Below is a small trained network, with its code and all its weights. Each question gives an input and a target symbol and asks what happens when units are switched off, that is, made to give their printed mean instead of their output.

import numpy as np


def w(rows, s, z=0):
    codes = np.array(rows[::2]) - 128.0
    scale = np.full(codes.shape[1], s)
    scale[-1] = z or s
    return codes * scale


def norm(h):
    return h / np.sqrt((h * h).mean(-1, keepdims=True) + 1e-5)


def f(y):
    return y / 2 * (1 + np.tanh(0.7978845608 * (y + 0.044715 * y**3)))


def softmax(a):
    e = np.exp(a - a.max(-1, keepdims=True))
    return e / e.sum(-1, keepdims=True)


def log_softmax(a):
    a = a - a.max(-1, keepdims=True)
    return a - np.log(np.exp(a).sum(-1, keepdims=True))


def net(x, mask):
    ids = ['ΘΞΠΦΩβδζημτψ'.index(c) for c in x.split()]
    T = len(ids)
    res = E[ids] + P[:T]
    u = 0
    for l in range(2):
        r = norm(res)
        for j in range(2):
            rows = slice(2 * j, 2 * j + 2)
            q, k, v = (r @ M[l][rows].T for M in (Q, K, V))
            z = softmax(np.where(np.tri(T) > 0, q @ k.T / 2**0.5, -1e9)) @ v
            o = O[l][rows]
            res = res + np.where(mask[u + j], z, o[:, -1]) @ o[:, :-1]
        u += 2
        y = f(norm(res) @ A[l][:, :-1].T + A[l][:, -1])
        res = res + np.where(mask[u : u + 16], y, B[l][:, -1]) @ B[l][:, :-1]
        u += 16
    return log_softmax(norm(res)[-1] @ U[:, :-1].T + U[:, -1])


Q, K, V, O, A, B = {}, {}, {}, {}, {}, {}
E = w([
[158,119,216,108,125],'Θ',
[180,144,252,172,159],'Ξ',
[173,192,86,34,67],'Π',
[103,122,63,138,174],'Φ',
[198,149,107,116,149],'Ω',
[81,124,145,99,144],'β',
[51,180,41,103,99],'δ',
[52,109,112,175,95],'ζ',
[51,130,79,105,183],'η',
[125,227,125,86,234],'μ',
[171,154,19,190,45],'τ',
[115,129,32,222,146],'ψ',
],0.012)
P = w([
[90,2,93,76,167],'0',
[8,167,120,192,167],'1',
[18,184,118,187,165],'2',
[28,191,119,169,161],'3',
[38,200,119,159,159],'4',
[51,203,127,143,153],'5',
[61,209,129,130,153],'6',
[73,216,130,113,149],'7',
],0.0052)
Q[0] = w([
[51,149,56,172,216],'0.h1',
[170,69,212,254,205],'0.h1',
[107,124,112,187,156],'0.h2',
[142,200,119,84,82],'0.h2',
],0.0093)
K[0] = w([
[90,236,76,130,104],'0.h1',
[123,254,194,227,224],'0.h1',
[117,168,142,155,159],'0.h2',
[245,72,99,135,134],'0.h2',
],0.0075)
V[0] = w([
[169,3,153,127,183],'0.h1',
[158,133,178,103,3],'0.h1',
[106,4,157,208,206],'0.h2',
[66,171,143,157,144],'0.h2',
],0.0048)
O[0] = w([
[145,143,110,142,227,9],'0.h1',
[200,125,160,199,83,3],'0.h1',
[97,1,240,108,95,138],'0.h2',
[159,86,97,73,78,230],'0.h2',
],0.0051,0.0026)
A[0] = w([
[254,163,98,135,85,119],'0.n1',
[56,108,147,153,103,2],'0.n2',
[96,146,89,174,162,98],'0.n3',
[139,99,204,105,115,200],'0.n4',
[105,155,112,74,147,192],'0.n5',
[181,124,76,111,146,175],'0.n6',
[159,80,141,84,165,46],'0.n7',
[91,104,161,73,209,171],'0.n8',
[160,161,108,114,156,73],'0.n9',
[157,157,188,133,125,148],'0.n10',
[148,107,141,150,193,98],'0.n11',
[113,166,162,129,113,59],'0.n12',
[197,44,120,187,114,109],'0.n13',
[130,77,112,71,119,140],'0.n14',
[121,60,106,88,139,170],'0.n15',
[90,62,108,196,40,104],'0.n16',
],0.0093,0.0032)
B[0] = w([
[125,105,117,193,128,157],'0.n1',
[175,193,75,181,158,155],'0.n2',
[125,78,150,140,112,188],'0.n3',
[24,146,84,161,129,174],'0.n4',
[154,101,148,180,167,248],'0.n5',
[108,138,176,215,157,147],'0.n6',
[116,197,160,131,82,113],'0.n7',
[108,124,117,255,118,253],'0.n8',
[150,99,142,154,152,130],'0.n9',
[109,105,65,144,152,152],'0.n10',
[119,117,93,76,77,121],'0.n11',
[151,104,91,121,140,136],'0.n12',
[108,112,122,48,77,120],'0.n13',
[72,164,134,177,143,139],'0.n14',
[79,157,106,186,140,157],'0.n15',
[110,103,146,114,211,172],'0.n16',
],0.0072,0.0049)
Q[1] = w([
[99,184,64,159,93],'1.h1',
[197,69,227,4,51],'1.h1',
[106,169,91,176,191],'1.h2',
[146,181,111,72,108],'1.h2',
],0.017)
K[1] = w([
[192,214,107,88,81],'1.h1',
[8,27,164,183,137],'1.h1',
[176,215,50,131,185],'1.h2',
[119,133,183,49,102],'1.h2',
],0.012)
V[1] = w([
[184,85,127,202,77],'1.h1',
[75,128,52,105,10],'1.h1',
[145,79,165,147,144],'1.h2',
[89,90,197,146,144],'1.h2',
],0.013)
O[1] = w([
[212,114,112,241,4,210],'1.h1',
[88,216,29,108,103,74],'1.h1',
[103,134,131,84,92,3],'1.h2',
[126,152,172,94,106,96],'1.h2',
],0.013,0.0018)
A[1] = w([
[81,156,74,100,56,94],'1.n1',
[152,98,147,141,201,134],'1.n2',
[114,183,175,144,94,102],'1.n3',
[134,176,222,132,55,163],'1.n4',
[79,54,125,131,115,136],'1.n5',
[237,41,177,157,67,104],'1.n6',
[195,102,173,64,120,101],'1.n7',
[196,143,91,239,46,71],'1.n8',
[139,72,117,161,165,114],'1.n9',
[134,74,251,29,114,2],'1.n10',
[78,183,140,52,104,141],'1.n11',
[155,17,185,132,159,92],'1.n12',
[180,26,195,92,109,85],'1.n13',
[123,136,248,97,66,9],'1.n14',
[88,99,92,144,86,117],'1.n15',
[192,97,62,129,129,168],'1.n16',
],0.014,0.0084)
B[1] = w([
[189,142,143,109,73,173],'1.n1',
[159,107,117,117,77,189],'1.n2',
[96,143,90,163,122,135],'1.n3',
[103,145,90,102,81,160],'1.n4',
[189,140,138,110,144,172],'1.n5',
[49,100,232,115,92,188],'1.n6',
[106,175,87,166,110,136],'1.n7',
[190,136,98,122,197,255],'1.n8',
[138,95,84,103,102,172],'1.n9',
[134,148,69,173,191,158],'1.n10',
[166,79,115,94,106,157],'1.n11',
[168,197,108,99,130,204],'1.n12',
[114,224,144,143,136,175],'1.n13',
[157,5,96,139,153,135],'1.n14',
[178,144,128,114,133,166],'1.n15',
[59,153,102,141,153,175],'1.n16',
],0.015,0.0097)
U = w([
[129,137,184,144,82,254],'Θ',
[139,155,85,81,4,127],'Ξ',
[159,57,144,238,166,94],'Π',
[102,66,156,51,164,153],'Φ',
[158,222,157,110,221,64],'Ω',
[229,75,112,57,111,101],'β',
[19,194,96,199,119,127],'δ',
[92,40,70,144,80,175],'ζ',
[47,93,128,136,193,138],'η',
[202,207,63,207,60,83],'μ',
[101,135,85,160,150,125],'τ',
[60,185,73,37,132,144],'ψ',
],0.013,0.0075)

Each question gives the input, a string of symbols that net reads in full, and the target symbol t.
The units are the heads (2 rows each of Q, K, V and O) and the neurons (one row each of A and B). Each row of codes is followed by its name. A weight is (code - 128) times the scale printed after its matrix; where a second scale follows, it is the last column's (O, A, B and U).
mask holds one flag per unit, layer by layer, with each layer's heads first. A switched-off unit (its flag False) gives its mean, the last column of its rows in O or B, instead of its output. The means were averaged over made-up inputs and are rounded, as every weight is.
A unit's drop is (log p(t) with every unit on - log p(t) with that unit switched off) / (log p(t) with every unit on - log p(t) with every unit switched off).
The circuit of an input: a set's keep is (log p(t) with only the set's units on - log p(t) with every unit switched off) / (log p(t) with every unit on - log p(t) with every unit switched off). Starting from the 12 units with the biggest drops (on a tie, the unit counted first), units are removed one at a time, each time the one whose removal leaves the highest keep (on an exact tie, the one counted first), for as long as the keep stays at least 0.8.
units of the circuit, in order: the units of the circuit, biggest drop first
most important unit: the unit with the biggest drop
k most important neurons: the k neurons with the biggest drops, biggest first
top k neurons in layer l: the k neurons of layer l with the biggest drops, biggest first
which heads matter: for each layer, one digit per head in row order, 1 if its drop is at least 0.15 and else 0, layers parted by /
input δ ζ Π, target δ: units of the circuit, in order -> (1.h2, 1.h1, 1.n8)
input Θ Θ β τ δ Ξ Π ζ, target Θ: 3 most important neurons -> (0.n1, 1.n6, 0.n6)
input μ Θ Φ η, target Ω: which heads matter -> 10 / 11
input δ Θ δ δ μ μ ψ ψ, target Ω: units of the circuit, in order -> (1.h1, 1.n12)
input β Φ ζ Φ μ Π τ Ω, target β: 3 most important neurons -> (0.n8, 1.n2, 0.n5)
input Φ τ Ω β, target Θ: most important unit -> 0.n16
input β ψ Θ Π Ω, target β: 4 most important neurons -> (0.n8, 0.n5, 1.n2, 0.n16)
input δ ψ μ ψ δ Θ, target ψ: which heads matter -> 00 / 10
input Ω ψ ζ, target Θ: units of the circuit, in order -> (1.n6, 1.h1)
input Ω Θ Θ β Φ, target Θ: units of the circuit, in order -> (1.h1, 1.n6)
input β Θ μ β ζ, target Ω: units of the circuit, in order -> (1.h1, 1.n12)
input Π δ τ ψ, target Π: which heads matter -> 11 / 10
input ζ ζ Ξ Θ β ζ, target Φ: which heads matter -> 01 / 11
input ζ β ψ β ψ, target β: top 3 neurons in layer 0 -> (0.n16, 0.n3, 0.n8)
input τ Ξ β β β Θ β, target μ: units of the circuit, in order -> (1.h1)
input β Θ τ τ η, target μ: which heads matter -> 00 / 10
input Θ τ Π Θ, target Θ: which heads matter -> 10 / 10
input δ τ Ξ Π η, target δ: units of the circuit, in order -> (1.h2, 1.h1, 1.n8, 0.n5)
input ζ β β, target δ: 3 most important neurons -> (0.n8, 0.n2, 1.n8)
input Π ζ Φ Θ Θ β μ τ, target Π: 2 most important neurons -> (0.n6, 1.n8)
input η Θ Ξ Θ Π μ ψ, target η: which heads matter -> 10 / 11
input μ Ω β ψ Φ, target Θ: most important unit -> 0.n8
input β Π δ ζ Ξ β, target β: top 4 neurons in layer 0 -> (0.n5, 0.n6, 0.n4, 0.n9)
input Π β Θ, target Π: 2 most important neurons -> (0.n6, 0.n1)
input δ Θ μ Θ δ Θ β Π, target δ: 3 most important neurons -> (0.n8, 0.n1, 1.n8)
input δ Π Ω Φ Θ τ τ Ω, target δ: top 2 neurons in layer 0 -> (0.n8, 0.n2)
input β ζ β δ Φ Π, target β: 3 most important neurons -> (0.n5, 0.n6, 0.n4)
input ζ ψ η β β, target δ: which heads matter -> 00 / 01
